Below is a small trained network, with its code and all its weights. Each question gives an input and a target symbol and asks what happens when units are switched off, that is, made to give their printed mean instead of their output.

import numpy as np


def w(rows, s, z=0):
    codes = np.array(rows[::2]) - 128.0
    scale = np.full(codes.shape[1], s)
    scale[-1] = z or s
    return codes * scale


def norm(h):
    return h / np.sqrt((h * h).mean(-1, keepdims=True) + 1e-5)


def f(y):
    return np.maximum(y, 0)


def softmax(a):
    e = np.exp(a - a.max(-1, keepdims=True))
    return e / e.sum(-1, keepdims=True)


def log_softmax(a):
    a = a - a.max(-1, keepdims=True)
    return a - np.log(np.exp(a).sum(-1, keepdims=True))


def net(x, mask):
    ids = ['βδεζηλξπστφψω'.index(c) for c in x.split()]
    T = len(ids)
    res = E[ids] + P[:T]
    u = 0
    for l in range(3):
        r = norm(res)
        for j in range(3):
            rows = slice(2 * j, 2 * j + 2)
            q, k, v = (r @ M[l][rows].T for M in (Q, K, V))
            z = softmax(np.where(np.tri(T) > 0, q @ k.T / 2**0.5, -1e9)) @ v
            o = O[l][rows]
            res = res + np.where(mask[u + j], z, o[:, -1]) @ o[:, :-1]
        u += 3
        y = f(norm(res) @ A[l][:, :-1].T + A[l][:, -1])
        res = res + np.where(mask[u : u + 4], y, B[l][:, -1]) @ B[l][:, :-1]
        u += 4
    return log_softmax(norm(res)[-1] @ U[:, :-1].T + U[:, -1])


Q, K, V, O, A, B = {}, {}, {}, {}, {}, {}
E = w([
[124,149,139,124],'β',
[96,253,83,129],'δ',
[119,139,147,114],'ε',
[123,154,133,123],'ζ',
[160,160,143,120],'η',
[120,162,179,180],'λ',
[127,118,154,155],'ξ',
[111,101,148,135],'π',
[87,110,128,129],'σ',
[171,103,134,102],'τ',
[122,154,133,123],'φ',
[162,136,76,95],'ψ',
[150,119,155,154],'ω',
],0.029)
P = w([
[170,219,61,82],'0',
[88,225,9,214],'1',
[92,218,1,201],'2',
[94,201,10,191],'3',
[94,187,29,181],'4',
[93,177,37,176],'5',
[93,165,49,164],'6',
[89,161,57,153],'7',
[83,149,67,146],'8',
[85,152,78,137],'9',
[78,146,82,134],'10',
[79,145,95,128],'11',
[75,140,101,120],'12',
],0.0053)
Q[0] = w([
[53,62,54,176],'0.h0',
[181,213,139,70],'0.h0',
[189,179,153,117],'0.h1',
[181,160,114,38],'0.h1',
[86,71,148,243],'0.h2',
[247,215,157,145],'0.h2',
],0.012)
K[0] = w([
[93,65,190,99],'0.h0',
[175,221,32,120],'0.h0',
[147,142,184,83],'0.h1',
[156,80,208,112],'0.h1',
[97,105,108,229],'0.h2',
[250,193,123,121],'0.h2',
],0.013)
V[0] = w([
[62,61,169,99],'0.h0',
[149,144,204,87],'0.h0',
[93,151,2,166],'0.h1',
[138,136,99,206],'0.h1',
[100,110,187,67],'0.h2',
[170,109,61,239],'0.h2',
],0.0045)
O[0] = w([
[203,81,75,208,12],'0.h0',
[142,75,126,100,72],'0.h0',
[44,81,215,100,250],'0.h1',
[136,164,245,124,170],'0.h1',
[144,198,172,124,72],'0.h2',
[27,2,225,77,147],'0.h2',
],0.0049,0.0024)
A[0] = w([
[2,214,150,130,125],'0.n0',
[15,80,30,162,4],'0.n1',
[50,173,131,170,110],'0.n2',
[136,116,108,184,135],'0.n3',
],0.0069,0.0032)
B[0] = w([
[160,254,133,127,254],'0.n0',
[239,12,190,248,145],'0.n1',
[163,199,206,88,196],'0.n2',
[102,49,72,248,137],'0.n3',
],0.0051,0.0085)
Q[1] = w([
[118,124,201,152],'1.h0',
[117,87,173,108],'1.h0',
[2,31,59,179],'1.h1',
[164,146,170,72],'1.h1',
[165,138,117,132],'1.h2',
[75,81,113,90],'1.h2',
],0.013)
K[1] = w([
[190,209,104,22],'1.h0',
[138,113,159,69],'1.h0',
[10,74,112,89],'1.h1',
[223,106,136,250],'1.h1',
[170,154,116,115],'1.h2',
[153,5,169,107],'1.h2',
],0.011)
V[1] = w([
[144,153,108,121],'1.h0',
[156,132,86,131],'1.h0',
[191,138,254,149],'1.h1',
[85,110,236,52],'1.h1',
[105,127,78,199],'1.h2',
[152,84,171,161],'1.h2',
],0.0092)
O[1] = w([
[84,137,225,73,183],'1.h0',
[165,14,49,96,128],'1.h0',
[134,67,146,232,244],'1.h1',
[64,52,57,71,88],'1.h1',
[141,4,170,130,127],'1.h2',
[94,88,199,12,1],'1.h2',
],0.0048,0.0038)
A[1] = w([
[254,163,203,72,66],'1.n0',
[70,181,163,79,9],'1.n1',
[173,240,76,206,59],'1.n2',
[98,212,109,66,169],'1.n3',
],0.008,0.0014)
B[1] = w([
[135,199,158,180,165],'1.n0',
[95,181,62,186,168],'1.n1',
[120,2,247,76,254],'1.n2',
[85,7,31,114,215],'1.n3',
],0.0075,0.0089)
Q[2] = w([
[157,131,128,160],'2.h0',
[117,94,157,134],'2.h0',
[106,109,168,106],'2.h1',
[154,79,135,179],'2.h1',
[148,82,128,251],'2.h2',
[188,100,76,157],'2.h2',
],0.023)
K[2] = w([
[153,95,165,209],'2.h0',
[141,124,178,123],'2.h0',
[66,99,197,97],'2.h1',
[139,92,140,194],'2.h1',
[92,77,176,246],'2.h2',
[119,91,75,214],'2.h2',
],0.012)
V[2] = w([
[124,144,41,106],'2.h0',
[101,155,201,153],'2.h0',
[185,162,177,110],'2.h1',
[134,222,137,243],'2.h1',
[112,194,68,232],'2.h2',
[159,188,255,155],'2.h2',
],0.0074)
O[2] = w([
[146,118,193,218,35],'2.h0',
[103,127,174,168,255],'2.h0',
[144,176,141,77,145],'2.h1',
[200,98,45,52,240],'2.h1',
[50,255,87,108,112],'2.h2',
[137,148,162,243,252],'2.h2',
],0.0057,0.0039)
A[2] = w([
[160,159,153,16,253],'2.n0',
[140,164,142,214,141],'2.n1',
[136,63,107,254,82],'2.n2',
[198,158,3,162,239],'2.n3',
],0.0087,0.0034)
B[2] = w([
[175,121,81,102,235],'2.n0',
[144,78,78,90,254],'2.n1',
[155,177,30,126,246],'2.n2',
[8,144,124,124,212],'2.n3',
],0.013,0.0042)
U = w([
[119,49,158,149,147],'β',
[80,217,121,110,93],'δ',
[112,109,156,125,82],'ε',
[113,101,188,93,173],'ζ',
[218,91,196,105,244],'η',
[160,181,192,213,158],'λ',
[179,135,141,74,94],'ξ',
[117,68,106,184,94],'π',
[100,100,145,133,70],'σ',
[123,108,180,99,151],'τ',
[205,143,64,189,94],'φ',
[120,44,100,8,2],'ψ',
[216,202,155,113,112],'ω',
],0.013,0.0043)

Each question gives the input, a string of symbols that net reads in full, and the target symbol t.
The units are the heads (2 rows each of Q, K, V and O) and the neurons (one row each of A and B). Each row of codes is followed by its name. A weight is (code - 128) times the scale printed after its matrix; where a second scale follows, it is the last column's (O, A, B and U).
mask holds one flag per unit, layer by layer, with each layer's heads first. A switched-off unit (its flag False) gives its mean, the last column of its rows in O or B, instead of its output. The means were averaged over made-up inputs and are rounded, as every weight is.
A unit's drop is (log p(t) with every unit on - log p(t) with that unit switched off) / (log p(t) with every unit on - log p(t) with every unit switched off).
The circuit of an input: a set's keep is (log p(t) with only the set's units on - log p(t) with every unit switched off) / (log p(t) with every unit on - log p(t) with every unit switched off). Starting from the 12 units with the biggest drops (on a tie, the unit counted first), units are removed one at a time, each time the one whose removal leaves the highest keep (on an exact tie, the one counted first), for as long as the keep stays at least 0.8.
circuit, biggest first: the units of the circuit, biggest drop first
most important unit: the unit with the biggest drop
k most important neurons: the k neurons with the biggest drops, biggest first
top k neurons in layer l: the k neurons of layer l with the biggest drops, biggest first
input η φ λ δ π δ β ψ ε, target φ: 3 most important neurons : (1.n3, 1.n1, 1.n0)
input δ ψ λ φ δ λ ζ τ δ ζ ψ ε, target δ: 2 most important neurons : (0.n0, 2.n1)
input π ε δ π ζ η ξ η ω δ τ, target ω: circuit, biggest first : (1.n3, 1.n0)
input δ σ τ ω π, target φ: circuit, biggest first : (0.h0, 2.n2)
input ψ ξ ω ε δ β, target ψ: circuit, biggest first : (0.h2, 0.n0, 2.h2, 1.h1)
input ε σ π ε ψ β δ π ζ δ ε, target η: most important unit : 0.h2
input η δ ψ, target ψ: circuit, biggest first : (2.h2, 1.n2)
input ω ε π δ ω φ λ ε λ δ ζ, target π: circuit, biggest first : (1.h1, 1.n2, 2.n2)
input π ω ζ ψ λ ζ τ β ε π π δ τ, target ω: 3 most important neurons : (1.n0, 1.n2, 1.n3)
input π η η ξ ξ ω, target φ: top 2 neurons in layer 2 : (2.n2, 2.n3)
input η δ π δ ζ π ε η δ ζ, target φ: 3 most important neurons : (1.n3, 1.n2, 1.n0)
input η ζ η φ ψ ω π ζ δ π ω ζ, target φ: 2 most important neurons : (1.n1, 1.n3)
input λ δ η β ψ β φ π σ φ σ ω π, target π: 4 most important neurons : (1.n2, 0.n0, 2.n2, 1.n3)
input β η ξ δ φ ψ π ε, target β: top 3 neurons in layer 0 : (0.n0, 0.n1, 0.n2)
input ω π β ε, target π: circuit, biggest first : (1.h1)
input β ε β π σ δ ζ ω, target φ: 2 most important neurons : (1.n2, 2.n2)
input ψ ξ ζ β, target ψ: circuit, biggest first : (2.h2, 1.h1, 0.h2)
input ε π ε ω δ ξ δ ζ φ, target η: 3 most important neurons : (1.n2, 0.n0, 0.n2)
input β δ ε ω η δ η ζ ω δ π ψ ε, target β: 4 most important neurons : (1.n2, 1.n3, 0.n0, 0.n2)
input ψ ζ β ε δ π π π φ, target ψ: 3 most important neurons : (1.n3, 0.n0, 2.n2)
input ε π ε η, target η: circuit, biggest first : (1.n2)
input δ π ψ ζ δ τ, target δ: 3 most important neurons : (1.n2, 0.n0, 2.n3)
input ω δ δ β, target π: top 2 neurons in layer 2 : (2.n1, 2.n0)
input ω η ε ζ ξ π ω ε ω ε δ η β, target π: top 3 neurons in layer 1 : (1.n2, 1.n1, 1.n3)
input π π ε, target ω: top 2 neurons in layer 1 : (1.n2, 1.n0)
